Below are the code and all the weights of a small trained network. Each question names an input and a class and asks about switching units off, where a switched-off unit gives its printed mean instead of its output.

import numpy as np


def w(rows, s, z=0):
    codes = np.array(rows[::2]) - 128.0
    scale = np.full(codes.shape[1], s)
    scale[-1] = z or s
    return codes * scale


def norm(h):
    return h / np.sqrt((h * h).mean(-1, keepdims=True) + 1e-5)


def f(y):
    return y / 2 * (1 + np.tanh(0.7978845608 * (y + 0.044715 * y**3)))


def log_softmax(a):
    a = a - a.max(-1, keepdims=True)
    return a - np.log(np.exp(a).sum(-1, keepdims=True))


def net(x, mask):
    res = np.array(x, float).reshape(1, 6) / 4 @ E
    u = 0
    for l in range(3):
        y = f(norm(res) @ A[l][:, :-1].T + A[l][:, -1])
        res = res + np.where(mask[u : u + 6], y, B[l][:, -1]) @ B[l][:, :-1]
        u += 6
    return log_softmax(norm(res)[-1] @ U[:, :-1].T + U[:, -1])


A, B = {}, {}
E = w([
[135,156,192,162,101,138,2,79],'x0',
[73,65,37,65,73,122,99,168],'x1',
[97,138,200,69,210,93,83,53],'x2',
[170,165,102,223,190,31,118,99],'x3',
[163,114,134,94,137,242,67,110],'x4',
[213,22,218,53,154,173,101,119],'x5',
],0.0077)
A[0] = w([
[150,151,114,198,64,96,12,106,85],'L0N1',
[119,132,120,149,67,128,164,135,5],'L0N2',
[143,67,211,164,194,95,92,74,1],'L0N3',
[156,159,100,153,241,115,161,52,60],'L0N4',
[111,2,89,59,24,207,109,192,124],'L0N5',
[141,71,191,84,88,209,34,157,113],'L0N6',
],0.0074,0.0055)
B[0] = w([
[140,150,122,137,46,162,111,144,166],'L0N1',
[125,156,126,192,200,132,201,131,119],'L0N2',
[177,200,85,108,92,43,163,188,147],'L0N3',
[156,103,125,53,137,166,121,229,150],'L0N4',
[173,243,58,20,209,114,204,98,254],'L0N5',
[162,148,201,137,89,192,120,1,221],'L0N6',
],0.0098,0.0078)
A[1] = w([
[111,116,85,95,121,190,105,166,19],'L1N1',
[175,114,77,113,150,156,154,174,93],'L1N2',
[69,105,62,248,89,118,187,155,4],'L1N3',
[163,106,204,136,156,26,114,95,85],'L1N4',
[146,19,77,96,142,141,184,44,14],'L1N5',
[78,130,24,124,70,114,254,188,94],'L1N6',
],0.0095,0.0038)
B[1] = w([
[182,156,125,170,242,123,146,102,124],'L1N1',
[94,165,109,65,160,156,157,127,166],'L1N2',
[227,105,248,215,66,164,48,120,187],'L1N3',
[145,156,51,106,137,85,185,136,152],'L1N4',
[116,215,141,108,59,136,152,50,152],'L1N5',
[127,156,62,167,126,44,93,198,254],'L1N6',
],0.011,0.0084)
A[2] = w([
[170,61,254,129,129,92,183,128,42],'L2N1',
[122,69,218,112,171,178,88,87,3],'L2N2',
[139,57,194,100,94,76,168,128,152],'L2N3',
[169,122,116,213,113,220,143,127,21],'L2N4',
[108,96,117,95,161,209,205,121,49],'L2N5',
[171,73,105,138,136,152,184,94,45],'L2N6',
],0.0096,0.0041)
B[2] = w([
[109,206,45,139,152,95,163,154,161],'L2N1',
[89,97,116,153,134,88,154,151,226],'L2N2',
[167,245,91,134,124,138,152,122,142],'L2N3',
[201,128,60,126,150,87,101,131,213],'L2N4',
[178,93,179,193,128,144,94,118,253],'L2N5',
[134,153,196,78,148,87,120,120,108],'L2N6',
],0.012,0.0019)
U = w([
[155,122,120,250,68,105,67,167,164],'0',
[12,96,159,109,79,145,62,85,85],'1',
[71,67,185,149,140,138,124,120,1],'2',
[181,166,186,82,108,182,134,43,241],'3',
[136,174,70,93,156,59,172,165,203],'4',
[137,56,150,111,172,162,124,150,20],'5',
],0.018,0.0044)

Each question gives the input, the list of numbers given to net, and the class t.
The units are the neurons (one row each of A and B). Each row of codes is followed by its name. A weight is (code - 128) times the scale printed after its matrix; where a second scale follows, it is the last column's (A, B and U).
mask holds one flag per neuron, layer by layer. A switched-off neuron (its flag False) gives its mean, the last column of its row in B, instead of its output. The means were averaged over made-up inputs and are rounded, as every weight is.
A unit's drop is (log p(t) with every unit on - log p(t) with that unit switched off) / (log p(t) with every unit on - log p(t) with every unit switched off).
The circuit of an input: a set's keep is (log p(t) with only the set's units on - log p(t) with every unit switched off) / (log p(t) with every unit on - log p(t) with every unit switched off). Starting from the 12 units with the biggest drops (on a tie, the unit counted first), units are removed one at a time, each time the one whose removal leaves the highest keep (on an exact tie, the one counted first), for as long as the keep stays at least 0.8.
units of the circuit, in order: the units of the circuit, biggest drop first
k most important neurons: the k neurons with the biggest drops, biggest first
top k neurons in layer l: the k neurons of layer l with the biggest drops, biggest first
drop when u is switched off: that unit's drop, to one decimal
input [6,4,1,5,-6,7], class 4: units of the circuit, in order : L1N4
input [-8,-4,-3,6,-7,-1], class 0: units of the circuit, in order : L0N5; L1N3
input [-1,2,1,8,2,8], class 4: 2 most important neurons : L0N3; L0N5
input [-3,-2,2,6,5,-2], class 5: units of the circuit, in order : L0N4; L1N6; L0N5; L0N6
input [6,1,2,1,0,-3], class 1: units of the circuit, in order : L1N6; L1N3; L0N5
input [-1,-2,4,-7,-2,-5], class 1: 2 most important neurons : L0N5; L0N4
input [6,5,0,0,5,-6], class 3: 4 most important neurons : L1N6; L1N1; L2N2; L1N3
input [3,-5,-1,-8,-8,2], class 4: 2 most important neurons : L2N1; L0N5
input [2,-7,1,-2,-4,-5], class 0: 3 most important neurons : L0N5; L0N6; L1N2
input [-3,2,-3,8,6,-2], class 0: 3 most important neurons : L0N5; L1N3; L0N6
input [-4,0,7,0,3,-4], class 5: top 4 neurons in layer 0 : L0N5; L0N4; L0N3; L0N6
input [5,3,-3,5,-5,8], class 4: top 3 neurons in layer 1 : L1N3; L1N4; L1N6
input [-3,-4,-3,5,3,6], class 4: top 2 neurons in layer 2 : L2N1; L2N3
input [5,7,-7,-6,-1,1], class 3: units of the circuit, in order : L0N6
input [4,7,-7,-5,-1,0], class 4: drop when L1N3 is switched off : 0.1
input [-4,8,2,5,-1,-8], class 0: drop when L0N5 is switched off : 0.3
input [4,8,1,3,-7,0], class 0: drop when L0N5 is switched off : 0.6
